Here is a tiny trained network, its code and every weight. The questions are about switching its units off for an input and a class, where a switched-off unit gives its printed mean instead of its output.

import numpy as np


def w(rows, s, z=0):
    codes = np.array(rows[::2]) - 128.0
    scale = np.full(codes.shape[1], s)
    scale[-1] = z or s
    return codes * scale


def f(y):
    return np.maximum(y, 0)


def log_softmax(a):
    a = a - a.max(-1, keepdims=True)
    return a - np.log(np.exp(a).sum(-1, keepdims=True))


def net(x, mask):
    res = np.array(x, float).reshape(1, 7) / 4 @ E
    y = f(res @ A[0][:, :-1].T + A[0][:, -1])
    res = res + np.where(mask, y, B[0][:, -1]) @ B[0][:, :-1]
    return log_softmax(res[-1] @ U[:, :-1].T + U[:, -1])


A, B = {}, {}
E = w([
[135,67,57,185,52,117],'x0',
[128,133,124,122,129,128],'x1',
[153,169,82,93,123,139],'x2',
[120,114,228,148,61,186],'x3',
[45,136,107,161,148,254],'x4',
[129,125,128,123,132,125],'x5',
[72,87,145,180,176,53],'x6',
],0.0085)
A[0] = w([
[135,167,237,88,236,157,48],'N1',
[120,117,223,126,37,160,165],'N2',
[99,129,36,133,175,229,164],'N3',
[50,89,110,133,136,173,35],'N4',
[91,36,75,181,74,87,124],'N5',
[136,61,30,158,14,168,60],'N6',
[114,130,229,165,134,123,217],'N7',
[129,140,80,141,169,66,228],'N8',
[240,81,165,96,94,41,12],'N9',
[126,144,86,70,126,119,253],'N10',
[254,119,100,66,96,219,106],'N11',
[155,167,140,53,235,154,224],'N12',
[219,190,76,124,117,138,217],'N13',
[120,132,43,161,220,115,194],'N14',
],0.0096,0.003)
B[0] = w([
[125,129,53,86,142,38,241],'N1',
[190,87,76,115,107,176,246],'N2',
[191,161,194,122,147,133,246],'N3',
[176,187,143,124,217,145,188],'N4',
[156,157,164,2,110,84,247],'N5',
[141,123,76,71,146,86,254],'N6',
[178,97,157,142,97,94,232],'N7',
[130,89,159,187,122,137,238],'N8',
[169,206,136,161,243,167,255],'N9',
[140,85,157,157,92,152,211],'N10',
[37,71,171,88,151,110,242],'N11',
[155,85,86,117,103,107,250],'N12',
[118,131,178,153,124,134,235],'N13',
[169,50,113,174,129,114,240],'N14',
],0.0087,0.0069)
U = w([
[158,80,164,119,130,134,164],'0',
[183,201,136,129,207,176,21],'1',
[114,61,164,103,127,119,156],'2',
[140,148,6,59,109,86,6],'3',
[175,61,115,160,90,155,112],'4',
[156,131,104,135,101,129,254],'5',
[151,120,117,136,99,136,243],'6',
[55,168,105,211,35,134,43],'7',
],0.012,0.0044)

Each question gives the input, the list of numbers given to net, and the class t.
The units are the neurons (one row each of A and B). Each row of codes is followed by its name. A weight is (code - 128) times the scale printed after its matrix; where a second scale follows, it is the last column's (A, B and U).
mask holds one flag per neuron, in row order. A switched-off neuron (its flag False) gives its mean, the last column of its row in B, instead of its output. The means were averaged over made-up inputs and are rounded, as every weight is.
A unit's drop is (log p(t) with every unit on - log p(t) with that unit switched off) / (log p(t) with every unit on - log p(t) with every unit switched off).
The circuit of an input: a set's keep is (log p(t) with only the set's units on - log p(t) with every unit switched off) / (log p(t) with every unit on - log p(t) with every unit switched off). Starting from the 12 units with the biggest drops (on a tie, the unit counted first), units are removed one at a time, each time the one whose removal leaves the highest keep (on an exact tie, the one counted first), for as long as the keep stays at least 0.8.
units of the circuit, in order: the units of the circuit, biggest drop first
unit that matters most: the unit with the biggest drop
top k neurons: the k neurons with the biggest drops, biggest first
drop when u is switched off: that unit's drop, to one decimal
input [-4,0,-2,7,-2,7,-5], class 4: unit that matters most : N2
input [-6,0,-5,-8,1,-7,6], class 4: top 2 neurons : (N14 N8)
input [-7,8,7,-6,0,6,-8], class 2: units of the circuit, in order : (N11 N13)
input [8,-6,-3,4,-5,2,7], class 3: units of the circuit, in order : (N5 N6)
input [-1,-4,-5,-8,5,7,-5], class 4: units of the circuit, in order : (N14 N5)
input [-1,3,6,-6,-7,-6,0], class 1: top 3 neurons : (N9 N7 N2)
input [-4,7,7,-4,-4,0,-3], class 0: units of the circuit, in order : (N13 N10)
input [5,-4,3,3,1,5,-1], class 3: units of the circuit, in order : (N6 N8)
input [8,2,-5,7,-6,-7,7], class 3: units of the circuit, in order : (N5 N6 N11)
input [8,0,0,8,7,4,1], class 3: units of the circuit, in order : (N6 N5)
input [5,-6,-2,-7,7,-7,0], class 1: top 2 neurons : (N3 N4)
input [-7,-3,0,-1,5,-5,-2], class 3: top 2 neurons : (N1 N12)
input [-1,7,4,-4,3,4,-8], class 2: top 2 neurons : (N11 N9)
input [-4,5,5,-1,-1,-2,-8], class 2: units of the circuit, in order : (N11)
input [6,3,0,1,4,3,-8], class 2: top 3 neurons : (N11 N9 N1)
input [-5,7,1,-5,5,-6,-3], class 6: top 2 neurons : (N9 N12)
input [4,5,3,2,-4,-3,-7], class 2: top 2 neurons : (N11 N13)
input [-3,-1,4,-3,-8,-1,3], class 1: drop when N6 is switched off : 0.0
input [8,-6,0,1,-8,5,7], class 1: drop when N9 is switched off : 1.0
input [3,2,-5,5,6,-6,6], class 1: units of the circuit, in order : (N4)
input [4,-2,3,2,-8,4,1], class 1: drop when N9 is switched off : 0.8
input [-8,3,-2,-3,2,4,0], class 3: drop when N1 is switched off : 0.6
